Here is a tiny trained network, its code and every weight. The questions are about switching its units off for an input and a target symbol, where a switched-off unit gives its printed mean instead of its output.

import numpy as np


def w(rows, s, z=0):
    codes = np.array(rows[::2]) - 128.0
    scale = np.full(codes.shape[1], s)
    scale[-1] = z or s
    return codes * scale


def norm(h):
    return h / np.sqrt((h * h).mean(-1, keepdims=True) + 1e-5)


def f(y):
    return y / 2 * (1 + np.tanh(0.7978845608 * (y + 0.044715 * y**3)))


def softmax(a):
    e = np.exp(a - a.max(-1, keepdims=True))
    return e / e.sum(-1, keepdims=True)


def log_softmax(a):
    a = a - a.max(-1, keepdims=True)
    return a - np.log(np.exp(a).sum(-1, keepdims=True))


def net(x, mask):
    ids = ['γδεζηθτ'.index(c) for c in x.split()]
    T = len(ids)
    res = E[ids] + P[:T]
    u = 0
    for l in range(2):
        r = norm(res)
        for j in range(2):
            rows = slice(4 * j, 4 * j + 4)
            q, k, v = (r @ M[l][rows].T for M in (Q, K, V))
            z = softmax(np.where(np.tri(T) > 0, q @ k.T / 4**0.5, -1e9)) @ v
            o = O[l][rows]
            res = res + np.where(mask[u + j], z, o[:, -1]) @ o[:, :-1]
        u += 2
        y = f(norm(res) @ A[l][:, :-1].T + A[l][:, -1])
        res = res + np.where(mask[u : u + 4], y, B[l][:, -1]) @ B[l][:, :-1]
        u += 4
    return log_softmax(norm(res)[-1] @ U[:, :-1].T + U[:, -1])


Q, K, V, O, A, B = {}, {}, {}, {}, {}, {}
E = w([
[156,84,117,34,129,248,147,128,124,144,113],'γ',
[149,64,130,73,187,86,80,33,29,189,132],'δ',
[120,122,179,74,105,171,91,190,85,177,89],'ε',
[151,102,106,148,168,71,112,90,228,103,48],'ζ',
[142,81,179,57,113,101,188,215,49,201,121],'η',
[90,193,5,115,239,173,78,140,30,71,95],'θ',
[124,138,240,62,82,89,186,62,74,86,73],'τ',
],0.014)
P = w([
[80,63,110,49,98,96,103,167,163,24,137],'0',
[118,76,111,102,88,112,91,151,127,60,124],'1',
[125,85,113,108,91,123,97,153,123,79,105],'2',
[126,100,118,102,106,123,104,143,123,91,117],'3',
[130,115,127,108,115,122,110,141,117,101,116],'4',
[137,125,129,115,118,126,110,136,117,113,119],'5',
[141,134,131,114,126,125,116,128,114,127,124],'6',
[142,146,132,121,124,122,115,126,113,138,121],'7',
[150,151,132,123,128,125,124,122,117,155,122],'8',
[150,160,126,124,132,118,118,121,128,174,119],'9',
[150,164,126,135,134,121,126,120,131,197,119],'10',
[146,174,131,140,133,127,133,112,146,215,120],'11',
[151,174,123,153,130,125,129,108,147,238,115],'12',
[157,181,124,157,123,126,124,103,157,255,115],'13',
],0.011)
Q[0] = w([
[113,130,120,79,124,154,113,121,93,74,132],'L0H0',
[173,141,114,122,197,151,147,124,103,115,54],'L0H0',
[170,84,121,57,99,211,82,158,111,158,34],'L0H0',
[129,111,146,156,121,129,108,75,103,83,178],'L0H0',
[123,205,115,162,123,119,197,146,150,108,194],'L0H1',
[106,177,105,139,128,201,125,155,141,101,213],'L0H1',
[17,147,116,222,82,124,120,133,123,134,254],'L0H1',
[142,105,101,199,172,113,109,101,134,103,118],'L0H1',
],0.0089)
K[0] = w([
[63,150,155,120,135,137,154,116,73,120,122],'L0H0',
[112,176,152,169,142,95,200,111,93,144,153],'L0H0',
[126,203,93,126,185,183,121,130,91,132,159],'L0H0',
[118,40,156,84,126,102,132,104,105,136,93],'L0H0',
[68,40,139,83,116,98,73,141,105,107,127],'L0H1',
[164,55,200,123,67,85,135,124,149,143,122],'L0H1',
[102,2,113,100,87,131,113,142,144,56,122],'L0H1',
[86,150,121,118,96,133,104,138,78,62,105],'L0H1',
],0.0098)
V[0] = w([
[149,76,137,111,109,115,182,99,128,100,143],'L0H0',
[247,82,203,155,71,210,135,44,108,106,164],'L0H0',
[79,80,136,174,120,125,147,40,142,16,94],'L0H0',
[96,132,118,112,161,158,97,113,217,133,120],'L0H0',
[104,184,78,98,172,109,172,127,4,158,105],'L0H1',
[170,153,27,146,158,136,182,153,188,118,97],'L0H1',
[180,84,162,181,163,125,107,28,141,153,202],'L0H1',
[43,209,116,111,133,3,71,119,122,129,91],'L0H1',
],0.0053)
O[0] = w([
[147,185,47,152,131,81,40,167,175,124,139,119],'L0H0',
[212,222,143,76,78,128,110,178,164,145,178,78],'L0H0',
[165,87,180,127,117,199,88,163,48,123,195,102],'L0H0',
[133,144,150,133,111,153,93,165,94,160,62,135],'L0H0',
[73,39,101,193,19,175,134,107,139,153,104,222],'L0H1',
[224,136,133,181,162,138,183,184,88,123,42,119],'L0H1',
[197,74,150,128,166,48,185,72,145,116,223,2],'L0H1',
[114,67,136,62,195,253,208,88,74,122,107,99],'L0H1',
],0.0055,0.0044)
A[0] = w([
[253,51,20,107,91,177,122,152,151,39,176,1],'L0N0',
[192,86,137,85,45,103,187,171,190,166,166,153],'L0N1',
[81,153,169,87,120,247,140,141,44,201,236,205],'L0N2',
[16,100,47,147,209,59,161,152,120,59,84,31],'L0N3',
],0.0047,0.0025)
B[0] = w([
[173,91,123,148,104,111,183,84,165,151,170,144],'L0N0',
[118,119,65,210,105,37,161,98,77,2,171,187],'L0N1',
[102,127,71,108,162,79,140,123,175,181,11,254],'L0N2',
[108,142,147,139,58,206,103,111,95,71,197,155],'L0N3',
],0.0069,0.004)
Q[1] = w([
[126,138,141,124,163,107,129,125,163,106,132],'L1H0',
[117,99,109,123,144,145,120,172,112,176,92],'L1H0',
[143,155,157,88,71,111,134,113,112,123,143],'L1H0',
[125,96,100,111,111,120,165,112,171,110,96],'L1H0',
[81,121,171,161,203,100,102,96,142,122,143],'L1H1',
[128,148,142,153,109,159,161,117,112,147,248],'L1H1',
[124,100,121,109,115,112,120,110,37,158,92],'L1H1',
[93,128,129,167,128,112,146,171,111,103,116],'L1H1',
],0.016)
K[1] = w([
[214,129,104,59,140,110,134,181,82,125,122],'L1H0',
[93,165,77,171,124,200,102,78,133,165,74],'L1H0',
[178,113,132,81,98,101,72,134,158,75,131],'L1H0',
[237,233,142,129,206,83,114,127,134,176,129],'L1H0',
[121,1,142,72,196,199,211,126,98,63,116],'L1H1',
[45,98,42,120,106,135,55,139,116,11,166],'L1H1',
[74,85,143,165,46,112,186,69,177,184,111],'L1H1',
[58,152,145,81,131,208,143,111,110,123,31],'L1H1',
],0.0087)
V[1] = w([
[128,192,66,77,140,162,165,129,92,136,163],'L1H0',
[109,173,56,192,173,98,112,92,124,119,172],'L1H0',
[186,113,126,75,176,100,176,94,117,194,117],'L1H0',
[111,203,132,129,159,113,126,134,105,73,136],'L1H0',
[112,184,240,152,149,141,55,120,116,110,94],'L1H1',
[118,84,210,140,125,37,164,196,70,138,144],'L1H1',
[114,114,190,109,77,194,203,123,146,121,107],'L1H1',
[86,96,16,168,237,184,63,254,135,184,159],'L1H1',
],0.009)
O[1] = w([
[134,82,105,149,7,160,67,195,95,124,85,133],'L1H0',
[146,96,113,73,182,169,121,138,89,109,40,3],'L1H0',
[65,94,148,109,118,90,73,155,101,144,157,74],'L1H0',
[107,74,147,117,90,150,177,154,138,169,18,79],'L1H0',
[3,103,157,17,143,164,116,105,172,107,122,90],'L1H1',
[81,57,102,160,167,137,221,163,128,236,229,147],'L1H1',
[159,184,97,67,106,165,117,167,190,151,170,192],'L1H1',
[74,132,32,214,145,41,120,127,128,109,66,76],'L1H1',
],0.0082,0.0052)
A[1] = w([
[116,149,70,68,228,107,99,69,202,48,127,2],'L1N0',
[155,191,158,111,253,166,107,40,175,77,74,15],'L1N1',
[132,223,193,106,80,58,192,142,140,72,108,203],'L1N2',
[121,190,118,157,108,74,149,65,164,145,94,149],'L1N3',
],0.0069,0.0024)
B[1] = w([
[117,205,178,98,203,72,165,99,76,130,122,210],'L1N0',
[176,34,131,168,247,162,179,143,189,108,90,220],'L1N1',
[175,173,180,171,90,114,190,166,166,254,155,251],'L1N2',
[155,91,194,33,174,135,133,172,119,147,152,249],'L1N3',
],0.0088,0.0027)
U = w([
[220,204,133,121,86,77,69,205,112,120,172,172],'γ',
[137,38,136,51,96,32,90,33,66,109,180,74],'δ',
[18,180,111,25,102,26,107,102,166,135,137,10],'ε',
[160,123,188,93,230,83,184,137,146,91,139,163],'ζ',
[91,115,71,187,135,108,194,175,144,175,255,107],'η',
[96,96,147,163,77,188,166,107,47,79,69,238],'θ',
[127,88,221,57,97,219,118,143,116,94,255,154],'τ',
],0.0048,0.0014)

Each question gives the input, a string of symbols that net reads in full, and the target symbol t.
The units are the heads (4 rows each of Q, K, V and O) and the neurons (one row each of A and B). Each row of codes is followed by its name. A weight is (code - 128) times the scale printed after its matrix; where a second scale follows, it is the last column's (O, A, B and U).
mask holds one flag per unit, layer by layer, with each layer's heads first. A switched-off unit (its flag False) gives its mean, the last column of its rows in O or B, instead of its output. The means were averaged over made-up inputs and are rounded, as every weight is.
A unit's drop is (log p(t) with every unit on - log p(t) with that unit switched off) / (log p(t) with every unit on - log p(t) with every unit switched off).
The circuit of an input: a set's keep is (log p(t) with only the set's units on - log p(t) with every unit switched off) / (log p(t) with every unit on - log p(t) with every unit switched off). Starting from all 12 units, units are removed one at a time, each time the one whose removal leaves the highest keep (on an exact tie, the one counted first), for as long as the keep stays at least 0.8.
units of the circuit, in order: the units of the circuit, biggest drop first
unit that matters most: the unit with the biggest drop
k most important neurons: the k neurons with the biggest drops, biggest first
top k neurons in layer l: the k neurons of layer l with the biggest drops, biggest first
heads that matter: for each layer, one digit per head in row order, 1 if its drop is at least 0.15 and else 0, layers parted by /
input γ δ ζ ζ τ γ, target δ: 2 most important neurons => L0N3, L1N2
input γ η δ ζ ζ γ δ δ δ ζ η τ δ η, target τ: heads that matter => 00 / 01
input γ ε δ δ ζ τ, target τ: 2 most important neurons => L0N3, L1N0
input ε τ ζ γ, target γ: unit that matters most => L0H1
input δ γ γ ζ ζ ζ ε ε ε γ ε γ, target ε: units of the circuit, in order => L1H1, L1H0
input ε γ τ η δ γ η τ ζ ζ η, target τ: units of the circuit, in order => L1H1, L0H1
input θ ζ γ γ τ η ζ, target τ: units of the circuit, in order => L1H1, L0N1
input η η ζ θ γ ε, target θ: units of the circuit, in order => L0H0, L0H1
input ε δ τ ζ τ ζ γ η δ ζ γ, target η: heads that matter => 11 / 01
input γ τ γ ε ε ζ ζ γ γ ε γ γ γ ζ, target γ: units of the circuit, in order => L1H1, L0H1, L0N0
input δ η ζ τ η γ ζ, target τ: units of the circuit, in order => L0H1, L1H1, L0N1
input γ ζ ζ ζ η γ γ θ, target θ: units of the circuit, in order => L0H0, L1H0
input ζ ζ γ γ γ ζ γ ε ε η η γ ζ, target γ: units of the circuit, in order => L0H1, L1H1, L0N0
input ε τ γ γ τ δ ζ ε ζ θ γ, target θ: units of the circuit, in order => L0H0, L1H0
input ζ ζ η, target η: units of the circuit, in order => L1H1, L0H0
input γ γ δ δ ε ε δ γ η δ, target γ: 2 most important neurons => L0N0, L0N1
input δ δ γ θ γ δ, target θ: units of the circuit, in order => L0H1
input ζ γ γ η ζ ζ δ ζ ε, target ε: heads that matter => 01 / 11
input ζ γ δ η δ τ θ η η, target θ: units of the circuit, in order => L1H0, L0H1
input γ η ζ, target ζ: heads that matter => 01 / 00
input θ ζ γ ε γ ζ θ γ ζ θ, target ζ: top 2 neurons in layer 1 => L1N1, L1N0
input ζ τ τ η ζ θ ζ ζ γ η ε, target η: top neuron in layer 1 => L1N0
input γ η γ γ δ ζ ζ δ, target ζ: 3 most important neurons => L1N1, L0N1, L0N0
input γ τ γ γ τ θ γ η γ δ ζ ζ δ δ, target ζ: top 2 neurons in layer 0 => L0N2, L0N0
input η γ η η θ η η ε ζ, target η: 2 most important neurons => L0N3, L0N2
input η τ γ ζ δ η ζ, target δ: top 3 neurons in layer 0 => L0N1, L0N3, L0N2
input γ δ η, target η: units of the circuit, in order => L1H1
input ζ τ δ ζ ζ ε ζ, target ε: top 2 neurons in layer 0 => L0N1, L0N0
